Here is a tiny trained network, its code and every weight. The questions are about switching its units off for an input and a target symbol, where a switched-off unit gives its printed mean instead of its output.

import numpy as np


def w(rows, s, z=0):
    codes = np.array(rows[::2]) - 128.0
    scale = np.full(codes.shape[1], s)
    scale[-1] = z or s
    return codes * scale


def norm(h):
    return h / np.sqrt((h * h).mean(-1, keepdims=True) + 1e-5)


def f(y):
    return np.maximum(y, 0)


def softmax(a):
    e = np.exp(a - a.max(-1, keepdims=True))
    return e / e.sum(-1, keepdims=True)


def log_softmax(a):
    a = a - a.max(-1, keepdims=True)
    return a - np.log(np.exp(a).sum(-1, keepdims=True))


def net(x, mask):
    ids = ['ΓΘΞαδεστφψω'.index(c) for c in x.split()]
    T = len(ids)
    res = E[ids] + P[:T]
    r = norm(res)
    for j in range(2):
        rows = slice(4 * j, 4 * j + 4)
        q, k, v = (r @ M[0][rows].T for M in (Q, K, V))
        z = softmax(np.where(np.tri(T) > 0, q @ k.T / 4**0.5, -1e9)) @ v
        o = O[0][rows]
        res = res + np.where(mask[j], z, o[:, -1]) @ o[:, :-1]
    y = f(norm(res) @ A[0][:, :-1].T + A[0][:, -1])
    res = res + np.where(mask[2:18], y, B[0][:, -1]) @ B[0][:, :-1]
    return log_softmax(norm(res)[-1] @ U[:, :-1].T + U[:, -1])


Q, K, V, O, A, B = {}, {}, {}, {}, {}, {}
E = w([
[152,84,84,156],'Γ',
[152,229,162,39],'Θ',
[20,152,128,186],'Ξ',
[94,2,156,152],'α',
[145,108,117,94],'δ',
[170,30,148,96],'ε',
[81,72,105,159],'σ',
[99,249,114,114],'τ',
[93,113,156,95],'φ',
[145,25,118,133],'ψ',
[108,156,180,72],'ω',
],0.017)
P = w([
[156,113,140,161],'0',
[153,109,131,152],'1',
[86,136,81,51],'2',
[142,121,132,154],'3',
[79,116,98,50],'4',
[138,124,131,155],'5',
[93,130,97,42],'6',
[133,130,131,156],'7',
[88,128,102,37],'8',
[137,127,124,148],'9',
[68,117,121,4],'10',
[131,129,124,149],'11',
],0.022)
Q[0] = w([
[67,155,78,61],'H0',
[115,193,184,140],'H0',
[177,119,112,119],'H0',
[145,115,108,68],'H0',
[44,148,170,46],'H1',
[92,133,94,188],'H1',
[2,38,56,29],'H1',
[236,141,104,116],'H1',
],0.0096)
K[0] = w([
[167,130,200,215],'H0',
[107,232,100,94],'H0',
[144,120,83,129],'H0',
[90,254,156,237],'H0',
[26,155,175,81],'H1',
[132,38,157,167],'H1',
[85,62,216,27],'H1',
[116,81,175,215],'H1',
],0.0086)
V[0] = w([
[139,111,49,148],'H0',
[166,182,251,60],'H0',
[27,114,171,166],'H0',
[89,170,191,158],'H0',
[119,113,165,150],'H1',
[163,110,127,157],'H1',
[73,141,133,175],'H1',
[176,138,150,119],'H1',
],0.011)
O[0] = w([
[115,113,91,147,166],'H0',
[197,113,159,117,2],'H0',
[76,92,151,173,172],'H0',
[84,200,189,191,73],'H0',
[142,145,130,133,123],'H1',
[135,118,122,151,110],'H1',
[251,95,139,111,86],'H1',
[104,109,144,195,95],'H1',
],0.013,0.0047)
A[0] = w([
[180,165,189,175,74],'N0',
[212,164,104,75,43],'N1',
[166,68,126,196,117],'N2',
[119,78,7,68,194],'N3',
[60,137,202,138,116],'N4',
[79,89,140,60,188],'N5',
[116,182,53,62,40],'N6',
[25,132,201,146,140],'N7',
[100,84,146,55,178],'N8',
[15,93,187,181,161],'N9',
[125,211,114,109,255],'N10',
[126,224,180,89,131],'N11',
[85,192,79,126,127],'N12',
[162,99,125,60,203],'N13',
[92,82,190,90,98],'N14',
[170,193,109,207,192],'N15',
],0.012,0.0058)
B[0] = w([
[89,104,63,94,135],'N0',
[131,189,58,108,134],'N1',
[99,125,78,76,156],'N2',
[120,161,170,105,252],'N3',
[157,170,96,114,154],'N4',
[144,135,177,114,211],'N5',
[90,112,151,120,155],'N6',
[116,179,196,125,180],'N7',
[163,162,184,167,196],'N8',
[141,175,162,100,201],'N9',
[165,47,102,182,168],'N10',
[111,90,160,133,151],'N11',
[134,129,200,101,162],'N12',
[116,171,132,132,172],'N13',
[138,137,97,171,156],'N14',
[160,101,8,189,141],'N15',
],0.011,0.015)
U = w([
[85,135,63,103,195],'Γ',
[206,155,110,101,130],'Θ',
[78,212,114,205,125],'Ξ',
[67,39,199,161,88],'α',
[140,196,89,46,127],'δ',
[180,69,160,64,67],'ε',
[6,133,113,151,115],'σ',
[130,100,123,178,255],'τ',
[168,197,149,160,54],'φ',
[94,49,123,82,144],'ψ',
[192,114,190,175,87],'ω',
],0.018,0.0075)

Each question gives the input, a string of symbols that net reads in full, and the target symbol t.
The units are the heads (4 rows each of Q, K, V and O) and the neurons (one row each of A and B). Each row of codes is followed by its name. A weight is (code - 128) times the scale printed after its matrix; where a second scale follows, it is the last column's (O, A, B and U).
mask holds one flag per unit, heads first, then neurons. A switched-off unit (its flag False) gives its mean, the last column of its rows in O or B, instead of its output. The means were averaged over made-up inputs and are rounded, as every weight is.
A unit's drop is (log p(t) with every unit on - log p(t) with that unit switched off) / (log p(t) with every unit on - log p(t) with every unit switched off).
The circuit of an input: a set's keep is (log p(t) with only the set's units on - log p(t) with every unit switched off) / (log p(t) with every unit on - log p(t) with every unit switched off). Starting from the 12 units with the biggest drops (on a tie, the unit counted first), units are removed one at a time, each time the one whose removal leaves the highest keep (on an exact tie, the one counted first), for as long as the keep stays at least 0.8.
units of the circuit, in order: the units of the circuit, biggest drop first
most important unit: the unit with the biggest drop
k most important neurons: the k neurons with the biggest drops, biggest first
which heads matter: for each layer, one digit per head in row order, 1 if its drop is at least 0.15 and else 0, layers parted by /
drop of u: that unit's drop, to one decimal
input Γ Θ α σ, target σ: units of the circuit, in order	(N8 N2)
input ψ σ δ Ξ Γ, target σ: which heads matter	10
input σ α ε Γ δ σ δ ε ψ, target σ: units of the circuit, in order	(H0)
input σ σ φ σ δ φ δ ε, target ε: which heads matter	01
input Ξ ω ψ Γ δ ε, target ε: units of the circuit, in order	(N7 H0)
input α Γ φ δ δ δ, target δ: which heads matter	10
input Ξ δ ω τ τ Θ ω ψ, target ψ: which heads matter	11
input ω σ σ δ, target δ: which heads matter	01
input σ δ τ, target σ: units of the circuit, in order	(N6 N9 N10)
input φ α τ ψ σ δ ω σ φ Ξ ψ Θ, target Θ: which heads matter	01
input τ Θ ε ω, target ω: 3 most important neurons	(N11 N2 N9)
input δ σ ε Ξ τ, target σ: which heads matter	10
input δ δ Θ ω, target ω: which heads matter	11
input φ τ α Γ, target Γ: most important unit	N2
input δ δ Ξ, target δ: which heads matter	11
input δ Γ Γ τ, target τ: which heads matter	00
input α δ α ψ, target ψ: which heads matter	10
input Γ ω ψ Ξ Ξ α ε Ξ Ξ ε Ξ τ, target τ: 2 most important neurons	(N15 N10)
input δ σ ε σ δ, target σ: which heads matter	11
input Ξ ω Γ, target Ξ: most important unit	H0
input δ φ α Θ, target Θ: 3 most important neurons	(N1 N10 N0)
input δ τ α, target δ: 2 most important neurons	(N13 N10)
input Ξ ω δ Ξ ε ε σ, target Ξ: drop of H0	0.5
input Ξ σ ε Ξ δ, target σ: drop of N7	-0.2
input ω φ ω ω δ Θ δ, target ω: drop of N10	0.1
